Each row has a hidden trait or not; one of two labels after the row says which. A new part has a new trait and new labels.
-11 -5 -2 -16 17 1 -9 0 1 -5 -4 -10 -24 28 17 -7 0 -4 -4 -3 -3 5 -10 0 2
 -1 2 -17 -7 0 -4 -4 -11 -12 4 -6 0 -1 -17 4 0 2 1 8 -2 12 -1 1 6 4 14 7
 0 3 3 8 4 -21 -5 -2 -4 -1 -9 1 19 7 1 27 4 11 -3 7 12 -3 1 -6 -24 -1 3
 -2 | gular
-8 0 -2 -18 16 1 -7 6 1 -5 -1 -4 -23 14 14 8 0 -3 -3 -4 5 5 -10 0 -2 7 3
 -13 -3 1 2 -3 17 -7 -1 -1 0 1 -7 -8 3 7 3 5 0 7 -1 5 1 4 6 -3 1 5 -1 12
 10 -15 12 -4 -6 5 -3 3 8 8 -5 5 4 26 -3 -2 14 2 -3 -2 -16 3 1 -2 | gular
-13 -2 -1 -20 13 0 -9 4 0 -8 0 -8 -30 30 20 4 -1 -2 -3 -7 -10 5 -3 -1 1
 10 0 -14 -1 -1 6 -1 0 -5 1 -2 2 1 -19 4 3 0 -3 2 0 11 -6 -1 9 4 5 15 -1
 10 -6 -4 10 -15 8 -5 -1 4 -6 -2 14 0 -1 23 5 28 -2 7 24 5 -3 -6 -22 1 3
 -1 | Migud
-8 -2 0 -17 13 6 -6 3 0 -4 -5 -5 -19 19 17 -9 1 -3 -8 -2 1 6 -5 0 4 34 0
 -5 0 1 -4 0 17 -11 -3 4 -2 0 -20 10 3 -5 6 1 -1 4 -3 8 4 13 16 9 -2 11
 12 15 9 -2 7 -3 -2 3 -8 -3 3 4 -4 10 3 27 -2 6 35 8 -2 -6 -21 3 1 -2 | Migud
-7 -2 -1 -14 17 -2 -10 7 -1 -5 3 -3 -18 4 9 4 0 -4 -9 -3 5 6 -10 0 1 18
 3 -9 3 1 1 -2 21 -9 0 3 -1 2 -9 1 1 0 1 5 0 4 1 0 0 3 5 22 -1 6 1 13 12
 -13 6 -4 -4 -1 -4 2 16 7 -2 7 3 20 -1 1 15 15 -2 -4 -23 4 0 -2 | gular
-9 -4 -1 -18 12 8 -6 5 1 -7 -6 0 -30 18 15 14 1 -4 -4 -5 3 2 -4 -1 3 7 0
 -13 3 0 -3 0 10 -11 1 4 -1 1 -21 9 3 9 4 2 -1 9 -6 14 1 11 8 -7 1 5 3
 24 10 4 8 -1 -7 8 -2 -3 12 6 -8 3 6 19 -1 1 23 4 0 -3 -16 -1 2 -2 | Migud
-6 -4 -1 -14 20 1 -12 11 0 -5 2 1 -44 63 18 -10 1 -10 -4 -10 2 7 6 1 7
 27 -1 -10 10 0 0 2 13 -13 7 -4 2 3 -27 4 7 3 -7 4 0 13 -5 4 10 10 9 5
 -3 14 1 12 8 6 5 -3 -1 6 -9 -7 9 1 -9 14 2 45 0 0 6 -1 -9 -8 -25 0 8 4 | Migud
-11 -3 0 -23 17 -1 -11 10 1 -12 2 5 -43 41 13 -10 1 -11 -2 -9 8 6 -2 0
 -1 0 2 -20 -1 1 -6 -3 8 -12 6 -5 7 -2 -34 8 3 0 -11 -1 -1 16 -1 1 9 6 9
 2 1 11 14 8 9 -1 13 -2 -4 4 -9 -3 22 4 -5 14 6 37 -3 3 5 -7 4 -2 -16 -3
 2 4 | Migud
-10 -3 -1 -12 17 -3 -9 4 1 -1 -5 -2 -21 21 12 10 0 -4 -3 -3 0 6 -13 -1 2
 11 1 -9 3 2 2 -2 17 -9 3 -3 -2 6 -10 -5 5 1 -3 8 0 6 -5 2 3 8 11 4 -1 5
 3 13 11 -4 1 -3 -7 1 -4 0 11 9 -8 13 4 45 -3 -2 20 8 -5 -1 -18 3 2 -1 | Migud
-8 -7 -1 -12 14 2 -12 3 0 -1 -11 1 -11 29 14 12 1 -8 -4 -3 -4 4 -6 0 -16
 18 0 -9 1 0 4 0 29 -12 -2 1 0 -3 -10 3 6 1 -3 -1 0 5 -2 6 1 10 11 -7 0
 13 -3 6 10 -15 24 -6 -7 12 -3 1 8 3 -6 5 2 14 0 -1 27 10 -2 -9 -11 -3 4
 -1 | gular
-8 -6 0 -11 13 2 -10 3 1 -6 -7 -3 -17 25 13 2 0 -7 -8 -5 8 6 -10 -1 3 23
 -1 -3 1 0 3 3 14 -7 -6 2 -2 2 -19 6 3 -1 -1 -2 0 2 -5 -6 5 9 13 5 -1 3
 2 12 16 -12 10 -3 -7 5 -1 2 3 4 -2 12 0 20 2 3 39 12 -3 -6 -23 -1 9 0 | gular
-16 -6 5 -7 15 5 -3 2 -3 5 -9 13 0 -22 6 10 -4 0 -21 -6 -7 5 -17 -2 -10
 42 -1 13 10 2 3 6 63 -6 -19 13 -11 10 -10 16 5 -18 -2 -8 1 -17 -4 0 -2
 20 13 15 -4 12 16 19 20 7 21 -4 -6 15 8 -1 -22 11 -8 -4 -1 35 6 -3 51
 35 -5 -6 -4 8 4 -3 | Migud

New part:
-5 3 -1 -14 4 21 -1 -15 6 5 -2 7 6 -5 -2 -1 1 -11 -5 17 2 -17 9 19 -6 -4
 -1 3 1 3 23 7 26 -4 1 -1 2 3 -5 -1 -1 8 22 -10 3 -6 29 -4 9 | C
-3 1 -5 -37 -16 -1 -2 6 -3 6 3 -12 3 1 -11 0 2 -1 -3 -4 -1 12 -8 -21 -3
 -15 2 -5 -2 8 20 -5 1 -1 -5 -12 4 2 9 1 -9 4 4 5 2 -31 -5 1 7 | E
-5 4 -7 -28 -6 12 -1 -6 2 4 3 -5 14 -7 -10 1 2 -15 -8 3 1 1 -2 -2 -3 -13
 -2 -5 -1 9 30 6 14 0 -3 -10 4 8 2 7 -3 6 14 -4 9 -35 11 -3 10 | C
-1 1 -3 -23 -10 -7 -3 10 -5 16 -4 -8 -1 -1 -9 -25 3 1 -2 -4 -2 17 -8 -9
 -6 -11 11 0 -1 8 28 -13 1 -4 -8 -3 6 0 3 5 -19 8 10 8 3 -1 -10 -2 3 | E
-1 1 -4 -23 -12 0 -3 11 -3 13 -1 -9 -1 0 -9 -13 2 -1 -2 -6 -5 16 -9 -10
 -4 -14 6 0 -2 9 28 -8 5 -3 -6 -6 5 1 3 4 -15 6 16 7 2 -8 -8 0 7 | E
-4 4 -8 -29 -9 9 -1 -9 1 3 4 -4 12 -3 -9 1 3 -12 -8 3 0 5 -3 -3 -2 -11
 -2 -6 -1 5 24 5 10 2 -3 -12 3 8 4 4 -6 5 11 -3 7 -40 10 -2 9 | C
-7 2 2 -3 2 -6 -2 22 -9 10 -9 -3 -10 6 3 1 -4 20 1 0 4 15 -2 1 -5 -1 5 0
 0 6 33 -18 14 -10 -3 12 5 -5 -3 15 -7 8 12 3 -4 36 -3 -4 -1 | E
-2 1 1 -3 2 -4 -2 9 -4 16 -9 -1 -10 0 3 -16 0 4 0 0 0 5 2 5 -7 -5 17 6 1
 5 27 -9 9 -8 -2 4 5 -5 -6 2 -13 8 18 1 0 32 1 -3 5 | E
-3 2 -3 -29 -5 2 -2 3 -1 16 -3 -3 2 -2 -6 -19 2 -5 -3 1 -2 4 -1 -1 -9 -9
 7 2 0 11 39 -5 14 -7 -3 -4 6 -1 -3 -4 -13 9 23 3 2 -7 5 -2 11 | E
-4 2 0 -8 8 6 -1 0 0 14 -7 5 0 -2 -1 -7 1 -4 -3 6 1 -2 7 26 -8 -3 9 8 2
 4 29 -4 21 -6 0 2 4 1 -10 -1 -8 9 28 -4 3 13 13 -5 6 | C
-6 5 -3 -10 -4 14 3 -3 4 -24 2 -1 14 -3 -3 35 0 -4 -6 13 6 -3 -1 5 4 -5
 -22 -7 0 -3 -9 4 12 8 0 -3 -1 12 2 12 17 2 0 -11 12 -20 19 -2 4 | C
-3 2 -2 -26 -18 -4 -2 10 -3 1 5 -12 1 4 -6 9 0 4 -2 -6 1 15 -11 -20 0 -8
 -3 -9 -2 7 27 -6 -4 -3 -3 -7 3 1 6 12 -6 1 -6 8 1 -19 -11 1 6 | E
-6 0 2 -9 3 -2 -2 8 -3 14 -4 3 -5 5 2 -1 -1 2 -1 -1 2 4 5 3 -7 -5 11 8 1
 5 36 -6 17 -14 1 6 4 -7 -11 -1 -8 5 18 5 -2 9 0 -1 7 | E
-4 0 2 -8 4 -4 -2 10 -4 16 -5 1 -7 4 2 -9 -1 4 -1 -2 2 7 1 -3 -6 -4 8 6
 0 7 33 -9 13 -13 0 4 4 -8 -9 1 -11 6 12 4 -3 20 -1 -2 6 | E
-2 1 -4 -24 -15 -8 -2 16 -4 3 2 -12 0 5 -6 2 1 6 -1 -9 1 19 -11 -24 0
 -10 2 -6 -2 4 26 -10 -2 -4 -6 -5 4 1 6 11 -8 3 -3 9 3 -14 -11 0 7 | E
-1 1 -3 -27 -13 -5 -1 10 -3 -1 4 -13 1 3 -5 9 1 5 -2 -5 1 13 -11 -26 3
 -10 -5 -11 -2 5 17 -8 -7 3 -3 -5 2 5 8 14 -4 0 -11 6 3 -20 -7 1 4 | E
-3 2 -1 3 -3 4 2 8 -2 -28 2 -4 3 1 2 59 -5 5 -3 2 8 8 -3 3 13 7 -18 -12
 0 -13 -30 -4 6 3 4 2 -2 7 4 31 22 -4 -26 -3 5 1 6 -2 -6 | C
-2 0 -2 -18 -12 -11 -3 16 -6 7 1 -9 -2 5 -4 3 0 6 -2 -11 1 22 -9 -25 -3
 -10 3 -2 -2 8 31 -11 3 -6 -4 -4 4 -1 5 9 -8 3 -2 13 0 -9 -13 1 6 | E
-3 0 5 6 13 -2 -1 3 -1 14 -9 8 -5 3 7 -7 -1 0 0 0 1 0 10 10 -5 3 8 11 2
 5 20 -2 14 -11 1 7 3 -7 -13 -4 -5 3 15 2 -3 23 1 -2 4 | E
-2 1 -2 -11 -8 -9 -2 16 -4 -4 2 -9 0 4 -5 19 -1 8 -1 -5 2 16 -11 -10 5
 -5 -5 -13 -1 5 8 -11 -10 0 -3 -1 1 3 7 20 -4 -1 -28 5 -1 -3 -9 0 -2 | E
-6 2 3 2 16 3 -1 2 -1 12 -9 12 -3 1 5 0 -1 1 -2 4 3 -5 11 21 -7 -1 7 7 2
 5 27 -4 19 -10 1 11 3 -5 -11 6 -5 6 21 0 0 20 8 -3 6 | C
-4 2 0 -13 4 7 -2 -5 0 11 -3 4 2 -3 -1 -10 1 -6 -4 6 1 -7 3 15 -7 -5 6 6
 1 8 26 2 29 -6 -2 -2 3 -1 -6 -7 -7 7 27 -4 2 -8 17 -4 11 | C
-2 3 -5 -27 -9 8 -2 -7 1 10 -1 -3 6 -6 -10 -18 4 -11 -5 3 -1 7 -3 -4 -6
 -13 4 0 0 8 24 0 11 -3 -5 -9 5 4 0 1 -9 7 25 -1 5 -23 9 -3 15 | E

17 -11 12 9 13 -13 4 -4 9 17 -8 15 3 -11 7 0 | (43)
9 30 1 5 -10 -3 1 22 -14 0 7 -11 -2 3 -16 -8 | (43)
5 36 -1 7 -8 -1 4 19 -12 16 -13 -4 -5 -12 -21 3 | (43)
-17 16 23 -3 -8 -28 -10 0 2 16 16 19 36 8 5 10 | (51)
5 13 -1 3 4 12 -7 13 5 8 -14 -1 4 -5 -13 -5 | (51)
9 1 0 -14 3 15 -18 -7 6 0 0 -3 10 21 -17 -9 | (51)
-7 5 9 -4 -3 -6 -11 -3 2 6 -2 10 18 9 -10 2 | (51)
21 -17 14 23 13 -25 8 1 7 8 -1 13 -4 -19 26 0 | (43)
-19 -9 0 4 3 -10 9 -3 12 14 13 22 1 -13 36 10 | (51)
0 4 -11 14 -4 8 10 7 -15 -9 -8 -7 -21 -7 -10 1 | (51)
13 -3 -18 2 7 26 5 1 -4 -8 -19 -12 -26 -2 -16 -7 | (43)
9 -18 4 -2 -3 5 -5 9 2 -21 7 -8 8 -4 4 -7 | (51)
21 -16 25 10 13 -26 -2 -2 15 10 5 16 11 -13 26 -10 | (43)
34 -22 23 -7 22 -20 -15 -20 29 28 -15 22 19 -1 3 -4 | (43)
18 -18 -4 -4 1 9 -3 5 4 -10 -5 -3 -6 -13 4 -5 | (51)
8 26 8 11 1 5 -3 26 1 -38 16 -11 29 -7 2 -23 | (51)
0 -1 -6 1 0 5 1 0 3 5 -12 3 -12 -8 -5 4 | (51)
17 -5 12 3 9 -9 -7 -5 9 6 -5 8 5 -2 -1 -4 | (43)
8 -22 7 -1 -2 9 1 8 7 -10 8 -4 3 -11 10 -3 | (51)
-2 -2 26 20 17 -4 -25 7 10 1 -13 -7 -4 40 8 -6 | (43)
-9 -15 -2 -7 2 -14 10 -15 2 21 2 8 -18 -6 11 16 | (43)
18 -42 16 -7 -8 12 -23 18 -2 -32 9 0 30 3 -11 -14 | (51)
5 23 -2 10 4 14 -5 18 5 -12 -7 -6 19 -10 -13 -14 | (51)
-6 -10 2 -3 0 5 -10 0 4 8 -16 6 2 -9 -26 3 | (51)
-14 9 0 4 6 17 -2 2 14 26 -34 12 -3 -24 -14 8 | (51)
17 8 22 -3 -7 -16 7 0 -6 -24 12 -26 5 3 1 0 | (43)
20 56 30 10 -14 -32 22 27 -14 6 -1 -29 -1 -13 -22 5 | (43)
-5 6 -11 7 -10 11 7 9 -14 -13 7 -15 -10 2 -6 -3 | (51)
-17 63 -14 9 10 -20 23 -25 -8 27 6 0 -29 13 12 5 | (43)
12 -7 -11 2 7 15 6 -2 2 -13 -6 -16 -20 -15 3 -7 | (43)
-14 -25 -20 -4 11 25 -13 -16 13 16 -17 23 -6 3 -3 -1 | (51)
12 2 14 3 -5 -8 3 10 -9 -8 5 -15 0 5 -6 -1 | (43)
-4 -6 7 1 1 -11 9 4 3 8 12 4 3 -4 21 6 | (51)
-14 1 41 -14 -22 -34 -44 7 -7 3 24 26 63 31 -22 0 | (51)
6 -4 11 -30 4 2 -26 -16 19 7 17 -1 26 23 2 -7 | (43)
4 14 4 2 -4 -2 1 6 -5 1 -9 -13 -4 -1 -16 0 | (51)
10 -14 10 5 9 -20 -1 -3 7 3 2 5 5 -6 6 -1 | (51)
-6 -12 -11 -4 3 6 -5 -4 1 1 2 8 1 6 8 -3 | (51)
4 30 17 7 -14 -19 14 21 -6 9 12 -11 -7 -17 3 6 | (43)
8 25 -3 2 -2 0 -1 8 -5 17 -18 -5 -12 -10 -19 10 | (51)
3 7 -3 -16 4 17 -15 -9 2 9 -14 1 -7 14 -25 -2 | (51)
-6 24 6 13 5 -5 3 15 12 6 -2 2 16 -24 9 -3 | (51)
39 -49 -19 -3 10 45 3 10 2 -40 -22 -31 -32 -25 -13 -21 | (43)
-4 3 -4 5 -7 -4 12 6 -11 -16 15 -7 0 1 13 -1 | (51)
9 16 -29 -10 -15 15 17 6 -9 -22 8 -2 22 -38 -3 -9 | (51)
-13 -8 32 -11 -15 -20 -29 5 -2 5 15 19 60 18 -10 2 | (51)
9 -9 5 -5 -9 -8 -25 7 -9 -22 16 -4 23 20 -8 -11 | (51)
3 -3 -19 -15 -11 0 15 -9 -10 1 15 0 4 -11 3 7 | (43)
19 -18 2 -1 -4 7 1 13 -8 -40 20 -18 6 10 4 -16 | (51)
2 -1 6 -3 -5 -3 -11 1 -3 -13 7 -1 18 10 -3 -3 | (51)
16 -39 6 -3 -2 10 -12 12 4 -22 2 -6 12 -8 -4 -7 | (51)
12 -2 5 21 2 -12 10 7 -7 -12 0 -3 -8 -13 6 -4 | (51)
-3 -25 -4 -2 5 2 -4 -8 6 -12 10 5 6 8 11 -4 | (51)
7 -4 -4 -2 -3 8 -8 0 -3 -8 -4 -6 9 8 -12 -7 | (51)
31 -19 12 30 12 -20 6 9 -9 -6 -11 10 -7 -14 9 -9 | (43)
0 7 -12 -6 -7 1 19 11 1 3 7 14 10 -28 8 1 | (51)
19 63 16 14 -25 -19 8 54 -30 2 13 -26 -6 -12 -26 -7 | (43)
-5 -1 -4 -4 -1 -8 5 -6 2 16 -7 5 -8 -12 3 7 | (51)
-13 -3 -9 4 1 -3 6 7 5 16 8 14 -4 -11 18 4 | (51)
-2 -16 9 -2 1 -12 -11 -6 -3 7 3 1 -8 12 9 7 | (43)
38 -13 4 4 9 1 -19 -1 0 -9 -14 3 7 12 -21 -19 | (43)
12 39 4 8 -11 -3 7 27 -14 7 4 -7 -3 -8 -10 -4 | (43)
2 -14 9 -14 -8 8 -35 5 -1 4 -21 11 29 12 -43 -2 | (51)
4 4 -14 -2 5 13 3 -1 -3 -1 -11 -8 -22 -1 -6 -5 | (43)
-9 11 -7 -4 -7 -4 24 1 6 7 3 10 5 -47 19 2 | (51)
8 -10 14 -8 2 -8 -7 -6 9 1 14 -3 10 8 4 -8 | (51)
-11 11 -17 4 -8 18 7 7 -14 -11 -3 -6 -15 0 -12 4 | (51)
6 -9 -5 19 3 -6 14 5 -6 5 -15 5 -14 -17 1 3 | (51)
-16 -25 -26 0 7 18 -12 -4 9 8 3 23 0 6 15 -5 | (51)
4 28 16 10 -10 -25 15 22 -9 3 16 -12 2 -14 8 6 | (43)
-7 11 -2 3 1 -10 5 -2 -1 7 -1 4 -7 -3 7 3 | (51)
4 12 -13 -4 -6 11 11 14 -3 -10 3 -3 19 -27 -6 -8 | (51)
3 10 -11 -2 -2 13 -4 -2 -8 -3 -17 -4 -2 8 -20 -4 | (51)
-13 30 1 5 2 -16 10 -10 -3 12 22 3 -3 7 19 4 | (51)
-10 -14 -3 -7 -6 -19 19 -8 -3 4 22 2 -7 -10 30 12 | (43)
-10 -20 -28 -6 9 28 -15 -14 9 27 -41 27 -12 -16 -25 2 | (51)
-8 -11 1 -7 1 -16 5 -10 3 13 10 2 -7 6 17 9 | (43)
-6 14 -12 -7 -12 18 -5 6 -16 -20 5 -12 -1 16 -17 -7 | (51)
2 -25 -2 -7 -3 -11 -1 -16 -8 3 7 0 -18 16 6 9 | (43)
-31 12 -11 -6 -14 11 8 5 -8 -6 11 -13 -1 3 0 9 | (51)
-21 7 -16 6 -15 11 17 9 -20 -24 6 -11 -13 -1 -3 3 | (51)
-7 -22 15 -4 7 -11 7 -21 10 -7 0 -4 2 -3 17 12 | (51)
